Below are the code and all the weights of a small trained network. Each question names an input and a class and asks about switching units off, where a switched-off unit gives its printed mean instead of its output.

import numpy as np


def w(rows, s, z=0):
    codes = np.array(rows[::2]) - 128.0
    scale = np.full(codes.shape[1], s)
    scale[-1] = z or s
    return codes * scale


def norm(h):
    return h / np.sqrt((h * h).mean(-1, keepdims=True) + 1e-5)


def f(y):
    return y / 2 * (1 + np.tanh(0.7978845608 * (y + 0.044715 * y**3)))


def log_softmax(a):
    a = a - a.max(-1, keepdims=True)
    return a - np.log(np.exp(a).sum(-1, keepdims=True))


def net(x, mask):
    res = np.array(x, float).reshape(1, 6) / 4 @ E
    u = 0
    for l in range(2):
        y = f(norm(res) @ A[l][:, :-1].T + A[l][:, -1])
        res = res + np.where(mask[u : u + 11], y, B[l][:, -1]) @ B[l][:, :-1]
        u += 11
    return log_softmax(norm(res)[-1] @ U[:, :-1].T + U[:, -1])


A, B = {}, {}
E = w([
[191,1,74,69,182,75],'x0',
[122,188,169,110,65,29],'x1',
[29,182,102,113,108,169],'x2',
[162,190,57,134,133,93],'x3',
[132,109,69,156,80,131],'x4',
[108,90,138,82,68,164],'x5',
],0.008)
A[0] = w([
[142,69,217,56,146,101,32],'L0N0',
[92,143,89,92,134,59,85],'L0N1',
[188,202,186,185,100,38,122],'L0N2',
[141,159,127,99,115,81,110],'L0N3',
[123,83,147,167,122,159,132],'L0N4',
[255,104,118,210,93,167,203],'L0N5',
[131,112,70,190,211,162,253],'L0N6',
[165,102,221,90,193,196,250],'L0N7',
[119,140,163,141,136,70,87],'L0N8',
[108,203,136,141,76,148,240],'L0N9',
[138,110,71,212,214,165,224],'L0N10',
],0.0091,0.0021)
B[0] = w([
[138,174,136,139,30,89,206],'L0N0',
[184,100,143,118,111,116,152],'L0N1',
[166,62,97,137,192,165,253],'L0N2',
[150,136,135,177,165,137,154],'L0N3',
[145,150,134,131,61,128,162],'L0N4',
[117,198,115,94,127,68,240],'L0N5',
[35,193,139,84,156,181,231],'L0N6',
[75,139,141,135,73,93,254],'L0N7',
[205,40,114,135,124,67,147],'L0N8',
[99,225,144,25,255,138,244],'L0N9',
[73,216,191,64,149,214,236],'L0N10',
],0.0075,0.0047)
A[1] = w([
[115,142,151,118,53,160,14],'L1N0',
[33,122,169,155,136,240,83],'L1N1',
[126,143,76,79,185,114,254],'L1N2',
[166,93,195,2,89,173,139],'L1N3',
[155,135,93,135,76,117,104],'L1N4',
[83,137,185,82,131,98,57],'L1N5',
[138,68,187,115,70,120,203],'L1N6',
[115,156,209,192,87,148,126],'L1N7',
[198,190,101,120,195,71,163],'L1N8',
[168,117,80,49,66,141,58],'L1N9',
[243,178,83,85,112,133,180],'L1N10',
],0.0087,0.0021)
B[1] = w([
[116,225,30,152,105,163,156],'L1N0',
[66,196,210,197,103,128,254],'L1N1',
[111,55,142,68,153,252,220],'L1N2',
[126,249,152,149,117,184,227],'L1N3',
[233,36,136,223,71,57,128],'L1N4',
[152,85,65,66,158,182,189],'L1N5',
[63,164,98,88,86,126,184],'L1N6',
[138,90,160,226,195,90,165],'L1N7',
[132,118,114,90,236,193,226],'L1N8',
[213,168,51,191,76,165,158],'L1N9',
[107,112,149,185,117,255,189],'L1N10',
],0.0055,0.006)
U = w([
[30,223,157,2,191,192,214],'0',
[178,76,73,200,246,136,1],'1',
[121,148,126,149,91,81,36],'2',
],0.0097,0.00098)

Each question gives the input, the list of numbers given to net, and the class t.
The units are the neurons (one row each of A and B). Each row of codes is followed by its name. A weight is (code - 128) times the scale printed after its matrix; where a second scale follows, it is the last column's (A, B and U).
mask holds one flag per neuron, layer by layer. A switched-off neuron (its flag False) gives its mean, the last column of its row in B, instead of its output. The means were averaged over made-up inputs and are rounded, as every weight is.
A unit's drop is (log p(t) with every unit on - log p(t) with that unit switched off) / (log p(t) with every unit on - log p(t) with every unit switched off).
The circuit of an input: a set's keep is (log p(t) with only the set's units on - log p(t) with every unit switched off) / (log p(t) with every unit on - log p(t) with every unit switched off). Starting from the 12 units with the biggest drops (on a tie, the unit counted first), units are removed one at a time, each time the one whose removal leaves the highest keep (on an exact tie, the one counted first), for as long as the keep stays at least 0.8.
circuit, biggest first: the units of the circuit, biggest drop first
most important unit: the unit with the biggest drop
k most important neurons: the k neurons with the biggest drops, biggest first
top k neurons in layer l: the k neurons of layer l with the biggest drops, biggest first
drop when u is switched off: that unit's drop, to one decimal
input [3,-2,-7,-6,-6,3], class 2: most important unit => L0N0
input [8,3,6,-8,-7,0], class 2: circuit, biggest first => [L0N0, L0N9, L0N10, L0N6]
input [7,-5,-6,7,2,-2], class 0: circuit, biggest first => [L0N10, L0N6]
input [7,8,-6,-4,-4,1], class 2: circuit, biggest first => [L0N0, L0N9]
input [5,-6,0,6,6,-6], class 0: top 2 neurons in layer 0 => [L0N10, L0N6]
input [6,4,7,8,0,6], class 1: top 2 neurons in layer 0 => [L0N10, L0N6]
input [7,1,-3,8,-8,3], class 1: 2 most important neurons => [L0N9, L0N10]
input [6,2,7,7,5,0], class 1: 2 most important neurons => [L0N9, L0N1]
input [8,-1,-3,-1,3,-8], class 0: top 2 neurons in layer 0 => [L0N10, L0N6]
input [-2,1,-6,1,-3,-6], class 1: top 3 neurons in layer 0 => [L0N2, L0N9, L0N8]
input [-8,8,-5,-4,-1,-4], class 1: drop when L0N10 is switched off => 0.2
input [-7,6,-6,-1,3,-5], class 1: drop when L0N2 is switched off => 0.2
input [4,1,-4,-5,8,5], class 2: drop when L1N8 is switched off => 0.0
input [7,7,-5,1,-1,-3], class 1: drop when L1N8 is switched off => 0.1
input [2,7,0,-8,-3,6], class 2: most important neuron => [L0N0]
